Below are the code and all the weights of a small trained network. Each question names an input and a class and asks about switching units off, where a switched-off unit gives its printed mean instead of its output.

import numpy as np


def w(rows, s, z=0):
    codes = np.array(rows[::2]) - 128.0
    scale = np.full(codes.shape[1], s)
    scale[-1] = z or s
    return codes * scale


def norm(h):
    return h / np.sqrt((h * h).mean(-1, keepdims=True) + 1e-5)


def f(y):
    return y / 2 * (1 + np.tanh(0.7978845608 * (y + 0.044715 * y**3)))


def log_softmax(a):
    a = a - a.max(-1, keepdims=True)
    return a - np.log(np.exp(a).sum(-1, keepdims=True))


def net(x, mask):
    res = np.array(x, float).reshape(1, 8) / 4 @ E
    u = 0
    for l in range(3):
        y = f(norm(res) @ A[l][:, :-1].T + A[l][:, -1])
        res = res + np.where(mask[u : u + 11], y, B[l][:, -1]) @ B[l][:, :-1]
        u += 11
    return log_softmax(norm(res)[-1] @ U[:, :-1].T + U[:, -1])


A, B = {}, {}
E = w([
[127,128,128,127,127,129],'x0',
[126,145,189,252,118,126],'x1',
[151,160,115,124,11,65],'x2',
[128,127,128,128,128,127],'x3',
[128,129,128,128,128,128],'x4',
[129,126,127,128,127,126],'x5',
[127,125,127,128,128,125],'x6',
[10,189,71,147,118,131],'x7',
],0.013)
A[0] = w([
[103,136,150,251,105,123,137],'L0N1',
[152,135,176,233,128,140,110],'L0N2',
[117,92,119,129,123,105,110],'L0N3',
[132,125,154,143,174,118,92],'L0N4',
[146,156,143,146,81,128,37],'L0N5',
[185,107,144,99,160,125,68],'L0N6',
[138,131,140,184,165,125,47],'L0N7',
[170,123,129,120,27,103,45],'L0N8',
[79,153,82,137,40,104,2],'L0N9',
[33,154,98,143,150,143,28],'L0N10',
[90,140,107,111,127,112,28],'L0N11',
],0.021,0.0041)
B[0] = w([
[17,221,148,166,251,112,249],'L0N1',
[216,50,215,205,34,152,246],'L0N2',
[147,156,122,114,142,171,128],'L0N3',
[97,88,133,108,113,168,163],'L0N4',
[84,159,136,157,156,78,161],'L0N5',
[36,141,100,123,183,190,198],'L0N6',
[140,85,171,93,104,207,172],'L0N7',
[235,132,126,70,186,84,222],'L0N8',
[44,115,92,182,14,144,225],'L0N9',
[231,127,146,53,192,88,221],'L0N10',
[186,63,118,165,92,176,160],'L0N11',
],0.023,0.012)
A[1] = w([
[92,114,79,102,61,127,3],'L1N1',
[188,174,203,134,174,71,78],'L1N2',
[79,138,145,202,110,130,101],'L1N3',
[76,122,70,138,38,119,51],'L1N4',
[167,101,100,80,158,91,26],'L1N5',
[57,135,71,95,159,190,35],'L1N6',
[156,145,184,144,178,84,57],'L1N7',
[252,108,59,74,145,110,111],'L1N8',
[185,171,71,58,163,85,116],'L1N9',
[199,104,150,160,55,43,64],'L1N10',
[131,136,98,224,107,131,74],'L1N11',
],0.018,0.0031)
B[1] = w([
[187,117,123,151,113,138,162],'L1N1',
[184,99,75,139,172,148,222],'L1N2',
[90,101,83,1,115,93,183],'L1N3',
[174,121,143,144,78,151,179],'L1N4',
[63,194,137,145,107,167,183],'L1N5',
[196,143,138,143,176,67,183],'L1N6',
[196,129,84,131,134,133,192],'L1N7',
[21,144,151,116,123,37,251],'L1N8',
[89,114,120,113,57,157,215],'L1N9',
[121,125,145,97,231,187,188],'L1N10',
[83,134,125,68,118,126,163],'L1N11',
],0.026,0.013)
A[2] = w([
[181,133,110,123,68,138,91],'L2N1',
[189,140,125,152,200,117,53],'L2N2',
[143,134,152,127,154,128,97],'L2N3',
[171,47,159,123,215,115,175],'L2N4',
[126,82,96,84,133,131,70],'L2N5',
[220,169,85,177,249,162,81],'L2N6',
[124,96,157,176,125,151,60],'L2N7',
[129,73,171,178,16,231,57],'L2N8',
[46,201,88,237,85,100,6],'L2N9',
[143,157,148,158,128,132,75],'L2N10',
[175,66,93,100,51,176,126],'L2N11',
],0.017,0.002)
B[2] = w([
[106,116,121,189,123,158,149],'L2N1',
[149,126,113,140,175,160,199],'L2N2',
[144,139,95,137,128,129,148],'L2N3',
[184,157,104,158,146,117,239],'L2N4',
[122,172,173,181,121,128,139],'L2N5',
[180,144,151,173,217,139,247],'L2N6',
[103,113,49,105,103,131,154],'L2N7',
[139,111,108,131,4,111,213],'L2N8',
[127,139,112,24,138,124,172],'L2N9',
[143,111,100,78,134,146,128],'L2N10',
[118,57,204,170,124,186,179],'L2N11',
],0.032,0.015)
U = w([
[203,148,112,165,215,163,246],'0',
[29,175,109,38,118,96,105],'1',
[151,65,131,161,3,192,17],'2',
],0.013,0.0011)

Each question gives the input, the list of numbers given to net, and the class t.
The units are the neurons (one row each of A and B). Each row of codes is followed by its name. A weight is (code - 128) times the scale printed after its matrix; where a second scale follows, it is the last column's (A, B and U).
mask holds one flag per neuron, layer by layer. A switched-off neuron (its flag False) gives its mean, the last column of its row in B, instead of its output. The means were averaged over made-up inputs and are rounded, as every weight is.
A unit's drop is (log p(t) with every unit on - log p(t) with that unit switched off) / (log p(t) with every unit on - log p(t) with every unit switched off).
The circuit of an input: a set's keep is (log p(t) with only the set's units on - log p(t) with every unit switched off) / (log p(t) with every unit on - log p(t) with every unit switched off). Starting from the 12 units with the biggest drops (on a tie, the unit counted first), units are removed one at a time, each time the one whose removal leaves the highest keep (on an exact tie, the one counted first), for as long as the keep stays at least 0.8.
circuit, biggest first: the units of the circuit, biggest drop first
unit that matters most: the unit with the biggest drop
k most important neurons: the k neurons with the biggest drops, biggest first
k most important neurons of layer l: the k neurons of layer l with the biggest drops, biggest first
drop when u is switched off: that unit's drop, to one decimal
input [-1,-3,4,-7,1,5,-8,4], class 2: circuit, biggest first -> (L0N9)
input [-1,5,0,0,-1,-4,-1,0], class 2: 2 most important neurons -> (L0N2 L0N7)
input [-5,4,-4,-4,8,2,-6,0], class 2: 4 most important neurons -> (L0N2 L0N7 L0N8 L0N4)
input [1,-2,0,7,7,5,-8,3], class 1: 2 most important neurons -> (L0N10 L0N2)
input [7,0,3,7,3,0,-2,-6], class 1: 3 most important neurons -> (L1N8 L0N1 L0N2)
input [8,-1,6,0,-8,-2,-8,-1], class 1: 2 most important neurons of layer 0 -> (L0N8 L0N2)
input [-5,-6,2,-2,6,1,3,8], class 2: 2 most important neurons -> (L0N9 L0N8)
input [-6,0,-6,-6,-1,6,2,1], class 1: 3 most important neurons -> (L0N1 L0N2 L0N10)
input [-5,-8,6,-7,3,-1,6,2], class 2: 2 most important neurons -> (L0N9 L0N10)
input [4,7,7,8,-8,-5,1,3], class 1: 2 most important neurons -> (L0N9 L0N1)
input [1,-2,-2,3,-4,1,-6,1], class 1: drop when L2N6 is switched off -> 0.0
input [-3,3,8,7,2,5,-7,6], class 1: drop when L0N9 is switched off -> 0.9
input [-3,-2,6,3,-3,-5,-5,3], class 2: drop when L0N9 is switched off -> 1.5
input [-3,-6,-4,6,-1,-3,1,7], class 1: unit that matters most -> L1N8
input [5,1,-6,5,6,2,-8,-2], class 2: drop when L0N1 is switched off -> 1.2
input [-2,6,5,5,-1,-5,2,8], class 1: 2 most important neurons of layer 0 -> (L0N9 L0N1)
